In the rows, zero is written as 128.
[109  97 114  98  77 129 122 149  89 153 147 172 173 161 145 142 156 110
  93 193 104  98 142 156 117 173 191 149 111 152 147 131 159]  Nuta
[104 154 152 125 145 130 127 121  77 109  32 147 116 109 162 125 108 141
 121 146 113  85 162 112 122 102 113 156 133  93 118 154 142]  Nuta
[140 162 112 149 146 158 128 125 139 165  47 111 107 147  99  92 138 101
 117 112 131 163 146  86 121 146 107 100 129  52 127 147 145]  petes
[101 167 115 160 100 132 121 159 108 149 125 160 133 103 144 118  93 127
  99 181  48  75 143 108 156 115 155 141 151 149 169  92 161]  vani
[137 134  88 132 108 127 106 146 136 124 147 143 124 127 125 130 148 125
 125 131 111 113 128 143 112 115 136 126 124 149 116  92 113]  Temo
[159 238 104 166 141 117 133 193 120  60  63 130 117 153 166  95 110 127
 145 120  97 164 116  78  94 131  94 123 119  89 129  80 100]  sov
[157 188  98 139 146 127 168  83 121 132  75 149 159 180 120 149  65 113
 118 186 180 161 142 110  93 116  80 134 120 143 105 122 104]  Gefa
[155  82 127 142 122 132 127 116 136 191 144 134 140 149 112 107 147  80
 136 137 212 111 148 159  98 144 186 147 118 120 102 130 131]  Vig
[149 132  79 149 106 133 142 124 125  99 101 118  89 120 169  72 147 128
 153 174  70  98 151 127  95 131 139 119 129  54 144 176 159]  Gefa
[121 134 120 131 110 130 107 136 156 107 105 114  99 123 154  90 130 137
 165 134  54 114 158 113 136 135 123 108 127  85 144 148 153]  Gefa
[145 169  79  85 104 137 144 170  92 150 131 101 201  80 115 171  74 107
 105 119 165 142 103  99 161 145  88 117 137 148 151 117 152]  puzu
[158 151 129 113 108 141 138  51 122 155 154 103 153 192 150 139 136 114
 135 143 207 123 147  98 138 162 145  96  88 107 138 157 159]  Lodus
[101 137 100 150 112 139 119 135  93 196 148 146 120 124  98 183 132 125
 149 135 173 115 151 148 123 154 160 162 117 144 138  80 134]  Lodus
[120 106  87 135 133 128 114 186 151 142 120 146 139 105 123 121 124 121
 161 110  77 115 134 126 118 103 141 131 144 150 110  99 112]  Kasib
[149 114 100 154 132 149 149 106 140 175 110 109 113 111  82 121 137 130
  92 138 156 152 114 146 127 165  98 120 130  92 135 142 130]  petes
[159 121 131 167 135 148 141 149  66 111 155 135 105 157 121 156 193  68
 141 155 216 151 120 133 117 126 159 106 136 118 111 129  74]  Vig
[126 141  94 132 124 141 114 175 132 114 149 139 128 117 133 138 138 164
 146 103  94 110 141 145  99 121 153 122 124 141 119 111 147]  Lodus
[ 95 142 130 112 151 131 150 199 135  75  52 162 119  85 173 124 126  72
 126 153  87 155 149  90 124 186 120 179 118 111 155  83  95]  Gefa
[142 125 112 143 135 126 131 138 143  93 148 152 124 104 126 125 164 133
 143 128 110  93 144 135 103 122 148 133 150 128 117 123 111]  napo
[148 115 153 110  73 112 118 156 124  71 109 109 160 135 150 103 159  92
  69  70 115 191 142 149 112 155 162  93  69 105 157 197 169]  Gefa
[144 128 114 133 116 135 127 174 125 130 149 135 143 128 143 126 145 119
 120 120 103 104 123 144 125 129 156 117 148 128 105 108 106]  Vig
[122 101 124 136 104 126  81 118  91 170 168 115  89 104 113 153 156 125
 112 149 161  89 138 134 150 162 162 145 131 129 154  69 145]  Temo
[160 164 102 167 150 150 171 130 103 129   4 121 117 141 163 105  60 133
 115 119 141 112 168 112 146 124  78 137 121  60  96 149 122]  Nuta
[161  42 177 139 117 163 158 109 177 141 163 130 130 101 137 116 180 139
  91 125 190  27 150 151 160 158 161 117 117  42  72 196 130]  Vig
[118  78 129 124 160 140 195  51 145 177 158  98 163 134 109  84 129  72
  95 155 144 124 134 122 140  96 155 110 156 130 141 100 136]  vani
[112 118  98 111 121 139 126 197 153 104 160 142 134 112 142 109 158 143
 134 109  89  98 155 135 134 113 137 123 122 101 116 108 146]  puzu
[120 123 108 120 133 134 122 184 152 104 148 136 135 102 131 113 146 142
 136 123  98 115 142 133 141 101 116 114 131 124 118 114 139]  puzu
[113 101 141 117 135 134 109 105  95 200  56 104 132 159 103  82  98  90
 147 146 173 170 137 122 106 148 152 151 119 146 163 140 148]  petes
[154 156 158 168 131 127 100 123  83 158 116 135 100 162 116 129 137  99
 125 174 188 149 133  98 120 130 162 123 133 113 138 127 125]  Vig
[143 143  76 122 110 119 129 139 118 110 115 125 131 116 179 116 122 141
 138 129  64  93 128 114 124 106 119 112 138 109 123 154 126]  Kasib
[179 170  82 141 101 126 136 148 104 107 111  98 133 125 148 111  98 118
 141 153 158 140 114  94 106 155 119 107 112  86 145 171 148]  sov
[163 138  34 134  79 127  98 118 148 188 168 147 175 168  92 153 131  99
 124 172 124 150 121 150 101 139 143  87 120 164 135 120 163]  kes
[154 175 152 159 149 131 123 171 123  74  91 144 119 157 143 103 111 137
 145 110 148 132 103 107 108 119 116 166 110 162 124  27  81]  Temo
[118 103  99 131 121 142 125 161 132 117 134 139 126 129 132 123 137 135
 139 140  75 122 114 137 118 121 140 122 134 122 140 109 120]  kes
[123  93 136 116 134 145 142 231  85 120 111 119 173  92 130 161  91 122
  80  53 117 125 125 112 165 136 153 132 140 150 122  74 105]  Kasib
[168 190 135 170 109 122 119 149 136  31 153 117 113 134 168  88 109 119
 155 109 126 165 150  78 128 119 168 112  95 132 180 140 133]  napo
[163 175  79 124 125 137 124 139 137 143 100 118 172 155 147 119 126 104
 143 149  86 152 122  95 135 140 122  69 137 163 137 124 133]  Lodus
[129  96 143 143 146 127 134 142 137 159 114 145 124 132  74 131 192  89
  94 145 196 155 139 123  88 162 154 132 115  70 109 124 127]  sov
[115 107  94 133 129 142 115 153 153 127 135 141 131 122 124 124 134 133
 146 128  80 114 132 139 120 109 135 116 136 130 123  94 125]  kes
[126 115 114 125 128 137 164 128  90 135  56 142 167  62 124 167 121  88
  58 163 135 105 162 135 136 114 116 113 148 120 107 170 122]  Gefa
[127 108 196 110 130  94 119  28 133  99 177 110 113 161 134  84 115 200
  75 146 116 125 104 146  99  88 128 124 117 128 160 186 185]  vani
[144 145 149 104 118 108 160  43 124 156 127  94 183 113 126  99 122 116
  84 158 124 114  66 113 136 106 116 128 144 171 161  73 104]  Temo
[140  86  91 103 103 133 158 135 102 126 208 116 143 144 155 126 150 155
  54 193 100 108 139 138 162 131 153  88 131 101 151 149 152]  puzu
[128  73 107 133 110 131 129 109 148 137 217 104  85 149 130  76 127 143
 101 143 103 138 147 140 113 142 188 122 112  80 173 161 198]  vani
[118 140  94 129 129 140 116 148 153 124 128 133 124 122 129 109 169 129
 111 125  77 122 140 147 118 141 123 111 137 126 124  99 134]  petes
[141 102 131 160 150 117 167 119 155  77 157 124  84  96 163 130 119 155
 104 136 127 149 115 125 159 140  91 149 107 108 143 115  71]  Kasib
[115 112 155 112 175 131 158 135 109 111 102 121 122 102 106 116 168 132
 138 123 157 130 106 121 115  91  89 140 146  91 116 113 111]  puzu
[139 155 193 137 167 115 104 146 171  68 143 171  89 122 122 166 112 217
  93 152 188 136 119 112 146 159  43 170  91 116 118 106 129]  puzu
[ 92  94 178 105 128 131 143  79 121  85 104 129  99  47 158 156 140 114
  90 112 200 114 177 134 148 146 114 164  76  54 129 218 153]  Nuta
[127 103  93 124 136 142 127 153 137 115 133 142 140 132 132 132 139 128
 140 140  97 115 118 140 111 118 130 119 140 138 120  93 116]  kes
[ 73 126 136  82 126 100 141  73 122 190  66 102 166 157 156  73 112  32
 154 155  90 164 159 106 128 143 163 154 128 152 184  62 122]  Gefa
[ 95 162  90  97 124 114 155  72  92 155  91  87 109 127 187  91  67 130
 170 155 113 111 164  98 160  86  92 143 130  80 163 148 132]  puzu
[112 131 162 115 129 119 138  45 186 149  92 128 157 130 135  93 146 123
  63 153  99 132 141 132 158 126  97 101 115 134 133 153 121]  petes
[145 123 146 202 181 138 145 166 102 103 114 105  74 148 125 107 101 152
 130 116 112 169 127  91 160  82 125 110 145 116 135  63  73]  Kasib
[170 203 129 122 130 133 130 154 175  67 182 132 176 155 140 132 116 127
  89 149 146 175 126  63 166 125  98  73  98 150 140  99 147]  puzu
[143 131 136 139 126 140 118 165 137 118 152 139 137 129 136 119 144 115
 129 124 128 109 137 124 120 111 168 112 137 125 103 125 117]  Vig
[190 150 162 145  90 112 107  89 150 136 170 115 160 162 152 118 145 131
  54 146 143 117 127 127 162 148 151  72 112 126 130 150 150]  Vig
[149 142  87 154 101 147 161 123  55 124 153 120 111 121 147 181 145 129
 119 139 197 118 131 149 126 158 141 132 103 101 142 148 124]  Lodus
[126 130 125 125 128 136 125 176 140  91 150 140 139 115 134 112 159 141
 133 123 118 109 143 128 135  91 127 110 121 118 116 121 143]  puzu
[150 120 108 117 107 135 165 151 111 110 153 132 143 175 148 115 185 125
 106 140 140 126 118 140 130 146 123 114 108  81 128 132 123]  puzu
[176 142 129 169 124 132 118 151 101 104 149 125 106 143 129 153 144 139
  87 130 138 126 149 107 164 174 143 100 141 110 144 106 117]  napo
[124  54 126 122 145 135  84 138 138 168 138 132 102 147  90 127 161 146
 136 150 119 124 117 141 106 163 149 131 142 110 135  98 154]  kes
[137 136 141 129 120 135 105 170 145 131 145 133 142 127 139 118 148 103
 137 110 118 113 134 118 133 136 165 115 137 129 115 102 122]  Vig
[101 213  96 114  94 120 114 114  63  48 164 130  48 146 188 153 168 134
 144 125 115 125 135  97  95 116 130 153 100  57 159 112 108]  Temo
[134  88 134 152 194 133 173  80 104 145  76  79  96 108 134  86  90  91
 106 151 178 176 159 117 143 124 126 144 132  99 149  97 124]  Nuta
[111 158  94 106 151 121 157 128 116 111 124  88 105  97 163 108 167 105
 166 130  85 135 105 105 163 131  63 121 160  85 157  67  97]  puzu
[178 167  90 151 131 126 128 155 112  38 126 154  95 136 136 157 159 137
 144 136 127 160 120 118  96 133  93 102 137 110 119 191  86]  napo
[118 137  94 125 118 149 125 176 136 137 124 140 146 116 130 148 136 146
 146  97  89 103 141 138 126 131 139 116 128 134 112 121 130]  Lodus
[133 158  75 152 126 113 182  79 159 127 105 134 111  81 134 144 113 158
  50 181  48 131 138 149 139 121  56 111 147  77 125 147 102]  Gefa
[156  91 121 128 104 119 130 107  75 123  52  93  81  77 167  95 137 119
  60  89 169 106 155 146 106 135 146 150  96  28 137 211 157]  Temo
[153 154  65 133 117 151 155 134 142 142 105 118 137 106 145 168 107 154
 160  88 137  93 124 147 147 160  63 120 124 107  96 144 109]  Lodus
[109 133 134 152 156 131 134 166  48 103 118 113  92 115 148 129  93 119
 144 137 114 132 106 123 147 125 118 157 165 165 175  53 110]  vani
---
[166 123 126 116 126 138  75 140 158  69 184 178 151  94 164 143 171  71
  92 124 139 118 120 162 160 108 189 136 159 132 107  88 130]  Tifa
[153 149 125 138 113 151  70 149 168  45 188 177 172  89 172 141 157  58
 100  99 151 133 100 160 177 104 193 140 159 149 118 108 113]  nilo
[183 123  84 121 171 153  76  76 189 110 172 199 109 131 123 149 100  91
 185 142 106 106 138 122 164 133 181  27 143 171 105 169 132]  Rel
[182 147  73 119 170 146  60  92 174 101 191 195 130 135 116 153  92 110
 179 116 130 108 136 118 154 145 165  16 137 151 108 167 118]  nogen
[151 144 115 142 110 137  67 130 157  40 208 165 157  90 171 135 183  63
 108 110 144 118 109 190 179 113 193 133 155 139 129 102 118]  tukon
[173 139  85 131 168 137  75  83 160  76 206 184 111 121 132 154 108  97
 202 127 107 102 129 132 166 128 184  10 145 159 116 167 122]  tukon
[160 125 124 136 113 146  76 126 159  70 172 176 146  94 171 139 172  52
 101 126 141 121 104 168 177 113 179 151 155 159 118  99 129]  Rel
[156 135 117 127 114 152  64 144 170  72 195 186 155  99 156 139 167  61
  90 108 170 124 123 162 178 128 168 124 149 142 115 109 128]  nogen
[175 159  91 117 174 147  67  72 158  93 182 185 127 136 119 165  99 107
 193 125 126 110 141 135 157 138 155  14 142 152 134 181 126]  nogen
[165 145  69 133 161 138  65  91 173  98 191 195 115 143 123 153  91 112
 176 114  96  96 127 136 152 126 178  23 139 158 119 178 120]  sal
[123 123 100 134 104 157  59 132 217  96 156 181 178 143 158 122 167  31
  79 124 159 128 126 189 177 138 191 132 156 165  97 144  99]  zun
[169 166 113 122 169 133  63  57 163  92 179 173 109 135 134 173 112  98
 185 129 104  92 141 155 160 125 182  20 155 153 150 186 131]  zan
[129 128  92 149 109 162  63 132 212  90 177 194 162 132 148 135 168  36
  75 111 150 124 118 201 163 126 196 120 148 162 103 164 103]  sal
[147 148 131 137 112 130  57 122 162  68 184 168 140  90 173 144 181  54
  94 111 145 111 106 174 168 114 197 138 159 143 124 123 126]  zan
[128 126 111 134 108 163  60 131 219 100 169 183 176 138 156 118 173  32
  77 129 158 117 134 193 183 142 200 124 162 157 107 145 105]  zun
[176 123 116 127 117 166  76 127 178  63 195 181 150  93 169 135 167  74
 104 130 145 117 108 162 180 116 186 149 165 159 111 124 135]  Rel
[128 118 108 143 111 167  71 140 232  81 173 191 176 130 149 129 155  27
  73 108 167 137 127 175 185 142 210 124 151 160  98 146  96]  nilo
[139 110 109 123 117 160  70 131 216 101 165 198 173 136 141 139 167  41
  72 135 153 127 141 187 163 132 203 118 152 147  91 130 104]  Tifa
[186 145  86 125 168 150  77  73 168 106 179 185 109 134 130 154  98 106
 190 149  97 102 129 117 155 126 180  25 142 157 135 159 122]  Rel
[183 168  96 116 166 149  85  66 163  93 191 191 117 154 111 170 105 114
 202 120  98 105 133 145 161 126 182  13 151 159 157 161 142]  feza
[169 141  68 129 158 140  62  90 180  97 193 204 106 140 122 156  94 103
 184 115 100 104 128 132 159 126 178  18 139 166 116 187 126]  sal
[165 144  80 131 162 149  78  96 170  95 180 188 112 133 122 146  97 110
 177 114 110 101 133 138 167 131 179  21 139 156 131 180 124]  sal
[164 134  75 136 165 136  67  80 175  80 178 181 123 127 125 146 106  86
 195 116 119 113 134 141 172 144 192  23 138 158 112 175 115]  tukon
[172 124  73 125 179 136  55  93 179 114 191 202 120 137 110 146 111  83
 202 123 104 105 127 115 152 152 185  16 149 165 113 175 119]  gen
[160 171  97 131 160 142  73  67 139  83 180 180 114 138 138 166  98 121
 187 130  95  94 133 160 157 106 167  25 147 153 169 182 130]  sal
[177 147  76 121 176 156  68  81 156  97 195 191 117 125 102 162  94 104
 184 118 100  95 141 126 153 137 184  18 142 152 127 166 130]  Sobem
[164 147 108 134 117 156  67 130 138  60 198 179 160  85 152 146 164  66
 107 103 141 107 112 176 168 108 192 128 161 148 126 104 125]  Sobem
[164 139  71 131 162 144  73  88 169  96 186 200 110 140 121 154  95  96
 184 117 103  97 128 131 158 118 177   8 142 164 119 185 122]  sal
[165 151  94 118 176 133  59  67 154  96 196 180 120 141 125 163 117  99
 204 139  90  95 139 147 156 135 173  25 158 152 166 169 131]  gen
[151 146 104 132 109 140  66 127 137  69 186 174 163  88 146 139 166  45
 105  98 133 107 115 176 172 116 180 145 145 139 119 100 130]  Sobem
[165 172  91 135 162 140  68  66 150  91 179 180 112 141 136 168 101 107
 184 130  95 100 132 157 156 113 167  24 144 155 167 187 126]  sal
[179 139  69 118 173 148  70  76 156  95 194 188 118 122 108 154  94  97
 185 116 100  89 143 132 161 134 185  19 145 159 113 165 133]  Sobem
[143 143 116 147 106 133  64 144 170  56 188 176 168  97 170 145 156  36
  97  99 140 131  95 150 168 104 187 143 152 150 112 101 105]  nilo
[167 136  85 130 166 139  74  84 163  75 200 183 117 121 133 147 105 101
 192 123 111 100 133 137 169 133 190  19 145 156 112 166 124]  tukon
[141 132  99 130 108 176  76 122 227  86 181 197 164 146 142 133 168  54
  67 113 157 133 130 188 169 131 219 126 157 157 118 133 121]  feza
[125 120 105 136 105 160  57 129 216  99 158 189 178 146 151 124 165  29
  83 121 163 121 133 190 181 142 196 118 155 163 104 147 100]  zun
[163 138  80 132 164 140  75  94 182  91 182 188 129 134 128 151  84  89
 183 117 111 111 125 115 161 127 187  15 140 168 102 169 105]  nilo
[152 134 103 135 107 141  66 137 163  51 197 182 171  88 154 134 174  71
 120 108 153 125 100 150 160 105 191 137 156 148 123 102 103]  ruvuk
[120 127  84 148  97 162  61 128 215  79 173 192 168 134 149 132 162  44
  67 108 153 127 124 197 169 122 196 136 146 159 112 158 100]  sal
[156 142  99 142 113 136  65 145 159  60 197 179 149  96 171 138 165  66
  93 101 132 117  90 173 163  99 173 144 156 154 108 123 122]  sal
[157 138 110 134 108 143  74 158 153  74 191 180 146  84 153 133 173  51
 101 106 144 118 105 159 181 106 188 138 152 149 123 116 128]  lel
[137 110 110 120 111 159  67 133 216  98 164 201 167 138 142 136 171  43
  71 135 156 131 143 183 166 131 205 125 149 139 105 120 108]  Tifa
[177 147 115 108 174 137  80  71 143 100 171 186 120 142 122 175 105 113
 196 147  99  99 149 146 154 121 173  11 150 141 150 149 129]  Tifa
[176 165  80 124 173 146  63  58 147  98 187 181 121 129 111 169 104  91
 187 129  93  98 142 152 157 127 177  15 144 155 154 166 127]  Sobem
[165 144 108 130 109 158  82 136 175  58 195 184 158 114 156 140 165  79
  99 104 147 126  99 163 174 110 197 134 168 157 126 104 128]  feza
[133 115  97 132 116 174  71 124 228  84 184 199 183 129 134 122 176  42
  77 128 170 128 141 181 166 129 202 120 151 152 117 145  96]  ruvuk
[134 128  86 133 108 165  63 128 228  82 177 203 186 131 134 127 173  40
  91 121 163 136 133 178 161 118 206 114 149 154 113 132  85]  ruvuk
[132 125  92 144 109 173  67 143 216 103 163 197 169 122 141 122 175  28
  65 122 166 127 134 195 173 122 220 116 155 162 108 152  98]  lel
[181 129  73 119 160 146  73  69 178  95 175 191 115 135 127 154  98  94
 186 136 101 101 133 123 163 124 179  32 141 169 110 162 126]  Rel
[125 117  99 146 114 155  68 121 207  64 191 181 162 130 152 134 178  36
  80 119 157 125 133 202 178 134 207 115 152 150 117 129  99]  tukon
[164 130  88 121 162 141  63  82 182 111 178 191 120 148 127 137  99  95
 190 132 113  94 145 118 173 145 180  23 154 160 120 176 128]  zun
[139 124  95 135 113 167  59 132 223 107 168 198 174 139 149 127 160  40
  73 121 184 135 137 183 171 150 181 117 145 156  94 151 101]  nogen
[136 115 104 129 110 177  73 118 224  90 161 199 167 133 146 134 161  34
  82 136 149 126 133 185 175 125 197 129 152 165  99 142 113]  Rel
[164 158 105 120 164 133  66  70 154 101 183 169 120 145 137 158 107 104
 194 144  95  90 138 148 165 125 162  17 156 162 147 169 127]  zun
[165 129  77 127 166 147  78  81 169  74 193 188 118 130 122 148 106  92
 196 120 122 106 136 132 171 137 189   9 137 157 116 179 120]  tukon
[168 142  84 133 160 142  75  93 183  93 178 187 129 133 134 152  87  80
 185 119 117 114 130 117 165 126 188  16 142 169 111 169 107]  nilo
[182 144  91 122 174 129  58  76 182 104 185 188 105 131 126 157 112  80
 181 121 110  96 127 130 162 137 187  11 151 163 109 186 125]  zan
[169 135  80 134 170 136  70  86 177  82 202 184 117 130 122 149 108  92
 192 121 107 103 138 136 165 136 186  14 144 153 113 160 118]  tukon
[178 149  82 122 166 150  61  83 171 108 188 197 124 136 126 153  94  96
 177 132 133 105 140 118 158 138 171   8 142 154 119 176 119]  nogen
[172 146  96 127 174 138  67  79 179 107 184 181 114 135 120 158 109 102
 175 120 111  87 138 135 148 135 186  15 148 153 114 180 121]  zan
[178 159  85 126 174 134  70  61 159  94 191 186 123 131 117 160 112  95
 205 142 100 105 136 121 144 111 168   9 144 154 161 161 110]  ruvuk
[179 154  91 119 180 139  74  66 162  86 205 186 124 134 116 163 116 107
 195 143  97 101 139 133 149 107 161  12 151 155 162 157 118]  ruvuk
[174 136  76 126 164 149  74  99 184 114 179 201 111 132 110 148 106  91
 183 128 115 107 147 131 167 121 188  18 149 167 125 182 126]  lel
[164 123 125 131 120 158  79 123 170  68 182 179 138  89 176 137 166  69
  98 134 139 116 116 159 169 105 183 151 162 156 113 110 140]  Rel
[159 139 115 129 119 141  63 139 157  78 197 183 153  97 161 136 165  55
  92 110 161 117 113 160 170 126 164 122 145 141 108 109 127]  nogen
[185 127  80 119 175 153  73  80 187 102 174 194 116 136 116 150  95  98
 175 133 100 106 136 122 165 137 177  28 139 165 112 157 128]  Rel
[168 142  95 117 162 135  62  79 186  95 182 187 110 135 126 158 111  90
 176 117 117  94 139 141 168 137 195  18 151 159 113 180 129]  zan
[178 151 111 116 173 132  70  67 145 101 171 184 122 137 123 176 103 103
 189 149  94 103 144 135 159 121 170  16 149 143 160 150 124]  Tifa
[177 144  72 129 160 142  72 100 176 111 176 191 110 126 119 147 103  92
 185 128 110 106 141 128 170 121 191  18 150 167 126 173 120]  lel
[168 154  87 121 165 147  82  85 156  97 186 178 113 128 119 162 106 109
 186 135 101  99 144 149 165 112 173  24 150 163 147 183 132]  lel
[169 143 111 126 110 166  80 139 179  57 187 184 161 106 153 134 166  72
  97  90 158 128 105 167 180 125 209 142 160 151 120 111 138]  feza
[184 118  89 111 177 134  74  89 172 113 179 199 116 137 112 160  90  97
 187 135 102  98 144 112 158 139 180   4 143 155  98 158 125]  Tifa
[185 121  93 117 171 161  78  72 187 107 177 202 104 131 130 143  96  94
 177 150 108  98 146 117 172 131 184  27 148 167 118 171 142]  Rel
[148 137 109 136 118 150  69 125 140  64 178 170 149  90 161 143 165  57
  90 108 144 117 116 169 161 112 192 147 156 146 128 101 127]  Sobem
[137 115  90 135 117 168  69 125 231  85 178 195 180 125 131 120 178  34
  85 121 169 130 138 178 167 132 209 112 150 154 110 139  89]  ruvuk
[145 153 133 137 108 142  56 125 167  57 175 166 158  89 173 147 177  59
  91 104 154 115 108 182 172 116 205 149 167 144 123 135 122]  zan
[142 117  97 135 110 177  73 112 225  94 157 190 165 128 149 128 165  27
  84 139 154 129 130 183 174 134 204 133 148 165  97 155 108]  Rel
[181 136  65 120 180 148  66  77 163  99 189 195 118 125 100 157  91  84
 186 112  99  94 140 124 160 141 184  13 143 161 107 170 130]  Sobem
